L: [-12  10   9  22 -24 -39  21 -34  -5  24  25 -30  12   2  45 -16  37  26
  26  21  20   7   0 -36  33 -26  -8  20 -17 -37  20 -18 -34 -20 -28 -23
 -39   4  27  66  -3  -9  -3  17  23  14 -15  -2  33 -40  21  -1]
R: [ -9  51  42  22 -37   4  25 -66 -62   1  22  33 -20 -10 -10   6   5  48
  39  13  16 -21 -45   6  24 -23 -48  -1 -30 -46   0  -1 -73   6 -22 -13
 -16  40 -17   8  -7 -42  15  -1  27   6  23  -9   9  39  23 -37]
K: [-36 -52  23   4  55  36  25 -19 -42 -37 -70   0  38 -25 -47 -10  -2   3
  34  -1 -17  26  68  51 -37 -37 -39 -19  38  -3 -19 -34 -65  56  16 -42
 -39 -11 -19  16  47 -43  16  47 -43 -90 -48 -24 -39  26  21  15]
P: [ -3  28  22  22 -42  22  40  63 -26 -37 -57 -19 -50 -16  44  14 -36  32
  71  -8  28  24  18  -3  29  -4 -22 -31   6 -28  57  15 -25  21  19  -4
  22  48  15  37 -10 -19 -17  53 -24  25  55  45 -23  19  22 -55]
gone K: [-52  38 -24 -37   4   3  21  -3 -39 -43 -39 -90  16  34 -39  36 -19 -17
  26 -42 -42 -37 -37 -19  51  56 -25 -48   0  55 -34  25 -11  -1 -36  -2
 -10  38 -47 -70  16  23 -19  68  47 -43  26  16 -19  47 -65] | [15]
gone R: [ 15  27 -45  22  -1   4  13  40 -48 -21  23 -62   5  33   8  16   6   6
 -73  23   6  -9  22   0 -37   1 -22 -66   6 -16 -46 -23  -9   9 -42  24
  -7 -37  39  39  51  25  -1 -13 -10 -20  48  42 -10 -30  -1] | [-17]
gone K: [  4  15  34 -17 -48  -2  26 -37  47 -42 -19  51 -25  38 -39 -52 -47 -37
  16 -39  -1 -19   3 -43 -70 -42  25   0  23  26 -65 -37 -24 -19 -10  36
 -43  16  55 -11  47  -3  68 -19 -34  21 -90  56 -39  38  16] | [-36]
gone L: [ 14  -5  21 -18  10   4  26  45 -16  -1  25 -39  -3  20   2   9 -23 -37
  -8 -34  33  20  23  -3 -40 -24  21  33 -17   0  22 -30 -26 -20  -2 -12
  20  -9 -28  37 -36  66  17 -34  12 -15 -39  27   7  26  21] | [24]
gone P: [ 25  22  53  18  32  22  57  28  37 -25  48 -17  55 -57  71  22 -19  -4
  40 -24 -16  -3  63  -8  44  19  24 -36 -55  14 -42  22 -26  19  -3   6
  29  15  45 -23 -22  28 -28  22  15  21 -31 -37  -4 -19 -10] | [-50]
gone P: [ 19  48  37  44  15  28  57  -4 -23  53  24  22  14 -24  15  55 -37 -31
  40 -26 -42 -10  22  -3  32 -25  29  28  63   6 -17 -57  18 -16  25 -19
  22  45  -4 -50 -36 -22 -55  22  -8 -19  21  19  -3  22 -28] | [71]

N: [-18   3  -7   6   0  -4   6  11  12   1  33]
Y: [ 74  11   0  -5 -15  -7  -1   5  19  18   4]
X: [  4  -5  11   1   5   5  -3  -3  -8 -24   6]
J: [  2  21   9 -17  -2  -5  10   1  12   6  19]
M: [  7  -3 -14  -2 -11  -2   5   9  -9   6 -13]
D: [ -1 -16  -5   0  24  13   8   3  -2  15  15]
gone Y: [ -5  19   0   5  -1   4  74 -15  -7  11] | [18]
gone X: [  4  11   5  -3  -5  -8  -3   5 -24   1] | [6]

B: [ 18  26 -32 -70  -8]
S: [ -2  15   2 -11   9]
C: [-34 -12  52   2  -5]
T: [-2 16 -1 -6 11]
Q: [ 5 -9 -7  1 -8]
F: [ 23  44 -48 -94  -4]
Z: [ -6  24  -2 -53   0]
G: [  3  38 -21  -4  -3]
E: [  4   9 -10  18  14]
H: [ -1 -29  18  70   4]
W: [-31  -8  43   3  -2]
V: [-17 -42 -18  67  -6]
gone H: [ -1 -29   4  18] | [70]
gone C: [ 52  -5   2 -12] | [-34]
gone G: [  3 -21  38  -4] | [-3]
gone V: [ -6  67 -42 -18] | [-17]

tiku: [  2 -17  19  15  10  18  10  11  18  36  11  -6 -23   9  -9   3   2  -5]
bop: [ 19  -3 -45  15  -2  28  -1  10  11  16  17   3  18  -9 -30  13  -1   4]
Koven: [-31   4  28 -13   1  14 -16   2  27 -26 -14 -36  -1  -3  12  13 -24   1]
lesev: [ 13  -4 -71   5  -8  30  -7 -18  12  -1  10  42   0 -43 -32  38  13 -30]
dafo: [  2  -1 -33  22 -33   0   4 -22  12  19  20  11  18 -35 -24  59 -12  -2]
tudu: [-11   1   0  19  39 -11 -18 -24  -5  -3  40 -20   2 -17   3   4  24 -10]
vero: [ 20   6 -42  -6  -7  26  -5   9  26  24  -4 -11   2 -45 -36  -5  36 -29]
boreg: [ 20   6 -42  -6  -7  26  -5   9  26  24  -6  14  10 -21 -12  10  14  11]
zavi: [ 20   6 -42  -6  -7  26  -5   9  26  24  -6  14  10 -21 -12  10   4  11]
gone tudu: [ 39 -10   2  -3 -11  40   1  19 -24  -5 -18  24   3   4   0 -20 -11] | [-17]
gone tudu: [-20   2  39  19 -18 -11   1 -10 -11  -5  -3 -17   3   4  24 -24   0] | [40]
gone tiku: [ -9  11  10  11  36 -23   2  10  18   2  -5  15  18  -6   3 -17  19] | [9]
gone lesev: [-71  -8  42 -18  38  -1  30  -4   5  -7  13   0  12  13 -43  10 -30] | [-32]
gone bop: [ 28  15  16  17  10  -9  19  13   4  11 -30   3  -1  -1  -2  18 -45] | [-3]
gone vero: [ -7  36 -42  26 -45  -6 -36  26  -5   6 -29  20  24   9  -5   2 -11] | [-4]

Fevob: [-11 -28 -61 -12 -35  20]
Zap: [ 18 -28 -55  -9 -29  74]
mit: [ 43  42  -3  46 -70  42]
gone mit: [ -3 -70  46  42  42] | [43]
gone Fevob: [-35  20 -61 -28 -12] | [-11]
gone Fevob: [-28  20 -11 -35 -61] | [-12]
gone Zap: [-55  -9 -29  74  18] | [-28]

fum: [-84 -83 -78  96 -92  94  67 -76  88  92 -78 -90  80  99 -84  86 -79  87
  86 -80]
Koso: [-11 -16 -17  28   0  35  41 -17  27  32 -14  -7  36  29 -18  27 -19  33
  35 -14]
Mase: [ 20  -4  -9  25   3  21  32 -12  28  25 -10  -1  37  22  -9  32 -14  33
  27  -9]
Zozo: [-45 -43 -43  59 -39  56  50 -42  55  57 -43 -41  55  59 -44  59 -41  58
  55 -41]
naku: [-65 -65 -63  70 -74  85 -65 -68 -68  76 -66 -69  70  77 -66  66 -66  73
  77 -67]
gone naku: [-66 -65  70 -68  73  66  85  70 -67  77 -66 -63 -68 -74 -66  77  76 -65
 -65] | [-69]
gone fum: [-79  92  96 -78 -84  88 -84  99 -76 -80  86 -83 -92  67  87 -90  86 -78
  94] | [80]
gone Mase: [ 37  21  20  27  32  -4  -9  33 -10  -9 -14  25  22 -12  -9   3  -1  25
  32] | [28]
gone fum: [-92 -80 -76  87 -90  86 -79  88 -84  86  99  96  80  92 -84  94 -78 -78
  67] | [-83]
gone naku: [-65  73 -68 -63  77  70 -65  66 -66  77 -69 -74 -68 -65  85 -66  70  76
 -66] | [-67]
gone naku: [-66  77 -65  85 -68 -65  70 -66  77  70  73 -67 -66 -65 -63  66  76 -68
 -74] | [-69]
gone Mase: [  3  28  37  27 -10  -9 -12  -4  25  25  22  -1  -9  32  33 -14  -9  20
  32] | [21]

noli: [ 26  11  -1 -20   1 -14  -2   6 -28  35  11  -2   8  19 -39   5  -2  40
  -2   2 -19  10   2   0 -13  30]
Lotes: [  6  10   9  -8   1   6  -6 -13 -12 -13  13 -10   6  -1 -12  26   9  58
  -4  -5 -10   7  -4 -14  20  35]
Fega: [ -3 -16 -17   2  -7  35  30 -23  -7 -33   1  -6  -5   3 -73  21   2  25
  -7  -5 -13 -17 -50   3   6   4]
Rafek: [ -7 -36   0   3  -9 -52 -20  -1  21  23   4  26  -3   2  -3  11  13  93
  -6  -1  -4   1   5  -2 -16   0]
gone noli: [ 26 -20   2 -13  35  -2   0  19  -1   1  -2  10   2  -2 -14 -19  11   6
  30  11 -28   8 -39  -2   5] | [40]
gone Lotes: [ -5   7   6 -12  13   9 -10 -12 -14 -10   9  -6  -4  35  58  26 -13  -8
   1  -1 -13  10   6  -4   6] | [20]

bani: [ 18  21  22 -15 -14]
zeni: [ 18  21  42  41 -13]
Puz: [ 57 -17 -20  -5  -5]
zof: [-4 12 27 25 26]
gone zeni: [-13  41  21  18] | [42]
gone bani: [-15 -14  18  22] | [21]
gone zeni: [ 18 -13  42  41] | [21]
gone zof: [27 12 25 -4] | [26]
gone bani: [ 18  22  21 -14] | [-15]
gone zof: [12 -4 26 25] | [27]

Zago: [ 64  67 -59 -65  61  69 -58  63 -59  65  66 -61  62  67  69  70  69 -64
  63  67  64 -58 -57  71]
danis: [ 36  38 -27 -25  40  37 -27  37 -29  40  39 -27  39  40  45  41  41 -26
  41  46  36 -25 -27  48]
bel: [ 26  30 -17 -14  33  28 -20  24 -22  30  33 -18  34  33  46  35  45 -33
  40  41  49 -32 -34  45]
kemet: [10 21 -1  1 26 22 -5 21 -9 23 19 -1 23 22 11 17 15  3  9  9 28 -3 -5  8]
Komez: [ -3  -7  26  38   8 -10  24   4  21   2  -8  28   0  -7 -12 -12 -13  38
 -12 -10  -3  -9  24 -17]
Bifi: [ 64  67 -59 -14  61  69 -58  63 -59  65  66 -61  62  67  69  70  69 -64
  63  67  64 -58 -57  71]
gone Komez: [-13  -7 -10   0  -3 -17  21 -12  38   8  -9  28  24  -7  26  38 -10 -12
  -3  24   2 -12   4] | [-8]
gone Zago: [ 64 -58 -61  69  63  62  69  61  67  63 -57  67  66  64 -59 -59  67 -64
  71 -58 -65  69  70] | [65]
gone bel: [ 33  35  33  45  24  26 -22 -18  33  34  40 -17  45 -14 -34 -33  30  49
  30 -20  46  28  41] | [-32]
gone Bifi: [ 67  62  65  71  69  69  64  63 -61 -59  67  70 -57 -64 -59  61  69 -58
  64  63  67 -14 -58] | [66]

zol: [ 22   3  -5  33 -29  43   1  53 -73 -28  25 -21   9  -5   2 -39  16 -35
   0  11 -74 -10 -62  -3  -6 -52 -71]
livi: [ 22   3  -5  33 -29  43   1   5 -73  -7  25 -21   9  -5   2 -39  16 -35
  -1  11 -40 -10 -62   4  -6 -52 -71]
kope: [ 22   3  -5  33 -29  43   1  53 -73 -28  25 -21  -5  -5   2 -39  16 -35
  -1  11 -40 -10 -62   4  -6 -52 -38]
garik: [ -2   3  -5  33 -29  43   1  53 -73 -28  25 -21   9  -5   2 -39  16 -35
  -1  11 -40 -10 -62  -3  -6 -52 -71]
dagem: [-18  16 -18  -2   9   4  -3  17 -46 -26  18  12  11  27  -3  -4  -3 -18
  -5 -19   7 -42 -24 -15 -12   7 -55]
gone livi: [  5  -1 -40  -7 -35  -5  33  25 -39  -5  16   1  11 -52  43   4   2 -29
  22 -62 -21   9 -73 -10 -71   3] | [-6]
gone dagem: [ 12 -19 -24 -12  16  -3 -42  -5 -26  18   7  -3 -18   4  17   9  -3 -15
  -4 -46 -55   7  27 -18 -18  -2] | [11]
gone garik: [  1  -2 -39  43 -40 -71  -5   3  -6  11   9   2  53  16 -28  -3 -35  33
 -52  25 -10 -21 -73 -29 -62  -5] | [-1]
gone zol: [  2  33 -29  16 -62 -52  22  25  11 -10 -28  -6 -39  53 -74   1   0 -21
  43 -35   9  -3  -5 -71  -5   3] | [-73]
gone zol: [  1  -5  -5 -29 -74   2  43  53   9 -73  16  -6  11 -35 -62   0 -52   3
  22 -71 -28 -21  25  -3  33 -10] | [-39]
gone livi: [ 33   9  -5 -35 -71  16  -1   3 -52 -73 -10  -7   2 -21  -6 -62  43  25
   5   1  22  11 -40  -5 -39 -29] | [4]

Benub: [ 75  56 -21 -31 -24 -28  10  -7  10   9  21  24  58   0  49  -3   5  29
   5  -2  45  45 -34  24  23 -38 -38   3  47  50 -12 -46  16  78 -32 -24
  32]
ridi: [-28 -28  42  58  -4   9 -13  14 -29 -23 -39 -43  44  10 -45  26 -25   2
 -24  25 -21 -14 -20  14  71  -3  76  37  -5 -32 -32  22  37 -15  -8  -6
  20]
fesiv: [ 10  72 -11  36 -19  -2 -17 -31  19 -32 -21 -11  -5   9 -26 -41 -67 -16
  33  26 -29  -3  15  17  12  14  -2  -3   9 -31 -95  39  37 -53 -77  -9
  60]
runu: [ 27  63  -3  43   7 -10 -31 -39  19 -17 -29 -38   4   3  -6 -24 -50  -5
  40  45 -29 -12  -3  20   8  -3  -9 -14  20 -46 -85  31  29 -48 -85 -24
  75]
febu: [ 75  56 -21 -31 -24 -28  10  -7  10   9  59  24  58   0  49  -3   5  29
   5  -2  45  45 -34  24  23 -38 -38   3  47  50 -12 -46  16  78 -32 -20
  40]
Dize: [  6  71  -3  28 -11  -6 -15 -16  27 -23 -21 -10   2   8 -34 -43 -73 -13
  29  33 -32 -14   7  13  18   8 -10  -6   9 -34 -89  27  34 -46 -25 -14
  34]
Rino: [-26 -30  43  61  18  -7  -8   4 -23  -2 -57 -27  34  31 -54  35 -15   3
 -15  29 -26 -18  14  18  33  15  82  46 -11 -33 -27   5  44 -20   7 -22
  25]
Lureb: [ 30  65  -6  37   3 -13 -24 -39  19 -19 -26 -40   0   0   5 -36 -49  34
  49  44 -25 -15   0  12  17  -5 -11  -9  16 -35 -86  33  37 -42 -90 -23
  82]
pinas: [  6  71  -3  28 -11  -6 -15 -16  27 -23 -21 -10   2   8 -34 -43 -73 -13
  29  33 -32 -14   7  13  18   8   7  -6   9 -34 -89  27  34 -46 -79  -6
  60]
gone febu: [-38 -32   5  59   9  49 -28  -2  29  40   5  24  78 -12 -46  24  23  -7
  -3  10 -24  58  16  75 -38 -31  56 -34  50   3 -20  10  45  45  47 -21] | [0]
gone Lureb: [-42 -86   0  -6 -23   0   5  -9  -5 -11 -90  65  12  44 -13 -26 -49 -19
   3  82 -36 -40 -24  30  49   0  34  16 -35  37  19  37 -25 -39  17 -15] | [33]
gone Lureb: [  3  49 -11  16 -40 -13  37   0  19 -39  17 -36  33 -26 -19  -9  -5  30
 -90 -49 -86 -24  82 -23  34 -25  44   0  12  65 -35   5  -6   0 -15  37] | [-42]
gone febu: [-38  49  56 -31  24   0  10  45 -32  59  16  45  47  29   5 -20  -7  23
  40  50   3 -34 -46 -24  24  -3 -28 -12   9 -21  75  78   5  -2  10 -38] | [58]
gone Rino: [ 14 -23  15 -33  35  -8 -57 -27 -18  43  -7   3  44 -27 -54 -22 -15   7
 -30 -15  18 -11 -26   4  29  46 -26  25   5  -2  82  18  31  33  61 -20] | [34]
gone Lureb: [ 30 -11 -86 -19  -5  37 -23   5  65 -35 -26  37  44   0 -90  33  19  12
  -9 -36 -13  82  17   0  49 -40   0  34  16 -39 -25 -49   3 -15 -24 -42] | [-6]

sazuk: [  1 -28 -39  65 -19  29  -3]
Femes: [-24  37  13 -61  42  -8 -19]
pizad: [ 24 -59   3  25 -74 -41  19]
rezit: [ 42 -17  36  16 -33  17  36]
vakim: [ -9  60  38 -69  60  -1  -4]
kavuz: [62 35 75 -2 16  9 10]
doroz: [-30  30 -30   2  48  39 -26]
mufal: [62 35 75 -2 16 15 57]
gone mufal: [-2 62 57 15 75 35] | [16]
gone kavuz: [35 75 62 16 -2  9] | [10]
gone rezit: [ 42 -33  36  36 -17  17] | [16]

vepok: [-61 -15   0  14 -47  78  16  17  16 -50 -27]
Regag: [-24   0 -13   6 -25  39 -16 -20  11 -22  -5]
Sopub: [-43   0   5  23 -38  66 -17 -41  40 -38 -39]
tolo: [-24   0 -13   6 -25  39 -16 -20  11 -22 -12]
Kabos: [-43   0   5  23 -38  66 -22 -41  40 -38  11]
taner: [-24   0 -13   6 -25   0 -26 -40  25 -52 -16]
Midod: [-27 -37  -3  13 -31  44  -8 -21  21 -27   6]
Lak: [-37 -60   1  26 -35  71 -17 -38  45   0  16]
gone Kabos: [ 23  11 -38 -22 -43  66   5  40 -38 -41] | [0]
gone Lak: [-37   1   0  16  26  71 -17 -35 -60  45] | [-38]
gone vepok: [-50 -61 -15 -47  78  14   0 -27  16  16] | [17]
gone Regag: [-25 -13  -5  39 -16  11 -20 -24   0 -22] | [6]

